Below is a small trained network, with its code and all its weights. Each question gives an input and a target symbol and asks what happens when units are switched off, that is, made to give their printed mean instead of their output.

import numpy as np


def w(rows, s, z=0):
    codes = np.array(rows[::2]) - 128.0
    scale = np.full(codes.shape[1], s)
    scale[-1] = z or s
    return codes * scale


def norm(h):
    return h / np.sqrt((h * h).mean(-1, keepdims=True) + 1e-5)


def f(y):
    return y / 2 * (1 + np.tanh(0.7978845608 * (y + 0.044715 * y**3)))


def softmax(a):
    e = np.exp(a - a.max(-1, keepdims=True))
    return e / e.sum(-1, keepdims=True)


def log_softmax(a):
    a = a - a.max(-1, keepdims=True)
    return a - np.log(np.exp(a).sum(-1, keepdims=True))


def net(x, mask):
    ids = ['βεζηθλξστω'.index(c) for c in x.split()]
    T = len(ids)
    res = E[ids] + P[:T]
    r = norm(res)
    for j in range(2):
        rows = slice(4 * j, 4 * j + 4)
        q, k, v = (r @ M[0][rows].T for M in (Q, K, V))
        z = softmax(np.where(np.tri(T) > 0, q @ k.T / 4**0.5, -1e9)) @ v
        o = O[0][rows]
        res = res + np.where(mask[j], z, o[:, -1]) @ o[:, :-1]
    y = f(norm(res) @ A[0][:, :-1].T + A[0][:, -1])
    res = res + np.where(mask[2:18], y, B[0][:, -1]) @ B[0][:, :-1]
    return log_softmax(norm(res)[-1] @ U[:, :-1].T + U[:, -1])


Q, K, V, O, A, B = {}, {}, {}, {}, {}, {}
E = w([
[145,79,115],'β',
[115,167,120],'ε',
[255,232,117],'ζ',
[130,180,85],'η',
[130,87,114],'θ',
[102,113,137],'λ',
[130,178,85],'ξ',
[131,117,85],'σ',
[127,148,124],'τ',
[127,170,113],'ω',
],0.027)
P = w([
[200,100,24],'0',
[150,160,26],'1',
[143,189,51],'2',
[127,191,68],'3',
[133,207,67],'4',
[137,210,89],'5',
[132,219,85],'6',
[143,224,84],'7',
[150,238,72],'8',
[151,254,60],'9',
],0.0032)
Q[0] = w([
[184,71,87],'H1',
[114,122,102],'H1',
[115,36,78],'H1',
[110,69,166],'H1',
[116,138,2],'H2',
[86,201,168],'H2',
[165,142,185],'H2',
[154,38,123],'H2',
],0.011)
K[0] = w([
[23,97,125],'H1',
[149,128,75],'H1',
[63,158,46],'H1',
[70,174,36],'H1',
[154,185,225],'H2',
[122,43,255],'H2',
[175,72,44],'H2',
[122,199,44],'H2',
],0.0099)
V[0] = w([
[183,157,131],'H1',
[202,109,175],'H1',
[148,96,104],'H1',
[67,85,114],'H1',
[126,121,85],'H2',
[193,31,46],'H2',
[254,191,21],'H2',
[116,220,101],'H2',
],0.0081)
O[0] = w([
[183,188,119,143],'H1',
[137,175,218,30],'H1',
[95,116,44,161],'H1',
[2,49,193,128],'H1',
[179,92,159,193],'H2',
[200,150,246,149],'H2',
[171,4,159,251],'H2',
[140,48,58,240],'H2',
],0.0044,0.0029)
A[0] = w([
[67,85,124,1],'N1',
[137,87,114,91],'N2',
[163,149,104,144],'N3',
[126,140,120,99],'N4',
[144,130,96,75],'N5',
[94,164,74,129],'N6',
[107,2,137,161],'N7',
[128,92,70,59],'N8',
[125,132,123,96],'N9',
[87,84,155,191],'N10',
[108,103,171,93],'N11',
[93,98,132,36],'N12',
[98,122,119,59],'N13',
[108,146,121,102],'N14',
[127,93,164,149],'N15',
[149,170,154,151],'N16',
],0.018,0.0066)
B[0] = w([
[184,255,144,142],'N1',
[119,101,120,151],'N2',
[100,192,146,191],'N3',
[98,130,117,127],'N4',
[148,167,140,141],'N5',
[124,36,118,237],'N6',
[119,64,237,255],'N7',
[156,116,186,181],'N8',
[138,122,123,120],'N9',
[195,73,101,176],'N10',
[186,141,168,121],'N11',
[164,174,145,125],'N12',
[133,158,118,123],'N13',
[109,89,68,138],'N14',
[138,62,122,133],'N15',
[42,121,178,166],'N16',
],0.0077,0.0076)
U = w([
[82,193,217,112],'β',
[98,12,69,83],'ε',
[204,248,181,157],'ζ',
[169,148,93,49],'η',
[80,180,188,112],'θ',
[35,157,120,122],'λ',
[169,147,103,44],'ξ',
[147,154,103,53],'σ',
[159,89,186,255],'τ',
[188,149,90,68],'ω',
],0.015,0.007)

Each question gives the input, a string of symbols that net reads in full, and the target symbol t.
The units are the heads (4 rows each of Q, K, V and O) and the neurons (one row each of A and B). Each row of codes is followed by its name. A weight is (code - 128) times the scale printed after its matrix; where a second scale follows, it is the last column's (O, A, B and U).
mask holds one flag per unit, heads first, then neurons. A switched-off unit (its flag False) gives its mean, the last column of its rows in O or B, instead of its output. The means were averaged over made-up inputs and are rounded, as every weight is.
A unit's drop is (log p(t) with every unit on - log p(t) with that unit switched off) / (log p(t) with every unit on - log p(t) with every unit switched off).
The circuit of an input: a set's keep is (log p(t) with only the set's units on - log p(t) with every unit switched off) / (log p(t) with every unit on - log p(t) with every unit switched off). Starting from the 12 units with the biggest drops (on a tie, the unit counted first), units are removed one at a time, each time the one whose removal leaves the highest keep (on an exact tie, the one counted first), for as long as the keep stays at least 0.8.
units of the circuit, in order: the units of the circuit, biggest drop first
most important unit: the unit with the biggest drop
top k neurons: the k neurons with the biggest drops, biggest first
which heads matter: for each layer, one digit per head in row order, 1 if its drop is at least 0.15 and else 0, layers parted by /
drop of u: that unit's drop, to one decimal
input β ε η τ ε β θ λ ε, target λ: most important unit -> N7
input λ τ λ ξ, target λ: which heads matter -> 01
input ε λ σ, target τ: units of the circuit, in order -> [N7, N8, H1]
input ζ σ η, target ζ: which heads matter -> 11
input η β ζ ξ ε λ ξ σ ε, target λ: which heads matter -> 00
input τ ξ τ σ, target τ: which heads matter -> 01
input λ ζ λ η, target λ: which heads matter -> 01
input ξ ε β ζ ω β ζ σ ε, target ζ: which heads matter -> 11
input λ η σ ε η σ ε ξ λ, target ε: top 2 neurons -> [N7, N6]
input θ η ζ ζ ω τ, target ζ: top 2 neurons -> [N7, N6]
input ω ζ ω, target ζ: drop of H2 -> 0.2
input ε η ε, target ε: drop of H2 -> 0.6
input ε η β β σ λ τ, target λ: drop of N6 -> 0.0
input ζ τ η η τ λ η τ, target λ: units of the circuit, in order -> [H2]
input ω σ ζ σ ω, target ζ: drop of H2 -> 0.4
